Below are the code and all the weights of a small trained network. Each question names an input and a class and asks about switching units off, where a switched-off unit gives its printed mean instead of its output.

import numpy as np


def w(rows, s, z=0):
    codes = np.array(rows[::2]) - 128.0
    scale = np.full(codes.shape[1], s)
    scale[-1] = z or s
    return codes * scale


def norm(h):
    return h / np.sqrt((h * h).mean(-1, keepdims=True) + 1e-5)


def f(y):
    return y / 2 * (1 + np.tanh(0.7978845608 * (y + 0.044715 * y**3)))


def log_softmax(a):
    a = a - a.max(-1, keepdims=True)
    return a - np.log(np.exp(a).sum(-1, keepdims=True))


def net(x, mask):
    res = np.array(x, float).reshape(1, 4) / 4 @ E
    u = 0
    for l in range(3):
        y = f(norm(res) @ A[l][:, :-1].T + A[l][:, -1])
        res = res + np.where(mask[u : u + 4], y, B[l][:, -1]) @ B[l][:, :-1]
        u += 4
    return log_softmax(norm(res)[-1] @ U[:, :-1].T + U[:, -1])


A, B = {}, {}
E = w([
[148,98,168,122,127,29,178],'x0',
[158,138,128,145,147,119,161],'x1',
[131,129,78,177,8,98,178],'x2',
[152,183,111,251,142,136,186],'x3',
],0.014)
A[0] = w([
[83,150,214,119,79,10,86,141],'L0N1',
[145,107,139,30,255,109,171,2],'L0N2',
[122,148,145,148,136,168,9,12],'L0N3',
[89,138,129,96,172,50,119,79],'L0N4',
],0.007,0.0034)
B[0] = w([
[152,3,41,57,37,160,122,234],'L0N1',
[219,169,212,109,209,173,180,253],'L0N2',
[72,162,130,64,59,156,140,163],'L0N3',
[223,88,102,70,91,160,156,161],'L0N4',
],0.006,0.0034)
A[1] = w([
[79,172,142,98,121,39,125,167],'L1N1',
[141,191,76,229,78,104,213,42],'L1N2',
[101,76,106,118,158,177,23,105],'L1N3',
[72,173,126,139,149,252,55,1],'L1N4',
],0.013,0.0037)
B[1] = w([
[113,178,163,97,129,86,149,140],'L1N1',
[100,3,154,152,94,254,182,254],'L1N2',
[67,178,145,116,88,153,164,199],'L1N3',
[67,125,111,143,137,93,13,227],'L1N4',
],0.016,0.0097)
A[2] = w([
[129,201,40,127,151,177,7,2],'L2N1',
[153,147,87,197,94,163,175,63],'L2N2',
[158,124,72,170,82,14,143,76],'L2N3',
[181,141,133,102,229,123,106,113],'L2N4',
],0.021,0.0021)
B[2] = w([
[3,223,214,244,161,77,123,252],'L2N1',
[171,113,14,189,173,201,133,195],'L2N2',
[195,143,131,204,148,1,117,164],'L2N3',
[198,163,158,70,212,197,130,199],'L2N4',
],0.02,0.012)
U = w([
[96,141,128,37,49,108,111,3],'0',
[212,155,176,61,206,152,132,83],'1',
[205,112,117,152,90,1,131,92],'2',
[22,198,179,189,138,123,88,220],'3',
[159,77,73,238,130,183,159,195],'4',
],0.015,0.0021)

Each question gives the input, the list of numbers given to net, and the class t.
The units are the neurons (one row each of A and B). Each row of codes is followed by its name. A weight is (code - 128) times the scale printed after its matrix; where a second scale follows, it is the last column's (A, B and U).
mask holds one flag per neuron, layer by layer. A switched-off neuron (its flag False) gives its mean, the last column of its row in B, instead of its output. The means were averaged over made-up inputs and are rounded, as every weight is.
A unit's drop is (log p(t) with every unit on - log p(t) with that unit switched off) / (log p(t) with every unit on - log p(t) with every unit switched off).
The circuit of an input: a set's keep is (log p(t) with only the set's units on - log p(t) with every unit switched off) / (log p(t) with every unit on - log p(t) with every unit switched off). Starting from all 12 units, units are removed one at a time, each time the one whose removal leaves the highest keep (on an exact tie, the one counted first), for as long as the keep stays at least 0.8.
circuit, biggest first: the units of the circuit, biggest drop first
unit that matters most: the unit with the biggest drop
k most important neurons: the k neurons with the biggest drops, biggest first
top k neurons in layer l: the k neurons of layer l with the biggest drops, biggest first
drop of u: that unit's drop, to one decimal
input [6,-8,-2,-1], class 2: circuit, biggest first -> [L2N1, L2N4, L1N2]
input [2,0,0,-1], class 2: unit that matters most -> L0N1
input [2,-5,7,-8], class 2: 2 most important neurons -> [L1N2, L2N3]
input [-3,-5,8,-7], class 0: 2 most important neurons -> [L1N4, L2N1]
input [-5,-3,5,0], class 4: 2 most important neurons -> [L1N2, L2N1]
input [4,6,0,-1], class 2: 2 most important neurons -> [L1N2, L2N3]
input [5,-4,-3,-2], class 1: 2 most important neurons -> [L0N2, L1N2]
input [2,-5,-6,-7], class 1: top 2 neurons in layer 1 -> [L1N4, L1N2]
input [4,3,-2,-8], class 1: 2 most important neurons -> [L1N2, L0N2]
input [0,7,8,-2], class 4: drop of L2N2 -> 0.0
input [-7,-2,6,4], class 4: drop of L1N2 -> 0.4
input [7,3,1,-4], class 2: drop of L1N2 -> 0.2
input [-1,-2,5,-7], class 0: drop of L1N4 -> 0.4
input [-7,2,4,2], class 4: circuit, biggest first -> [L1N2]
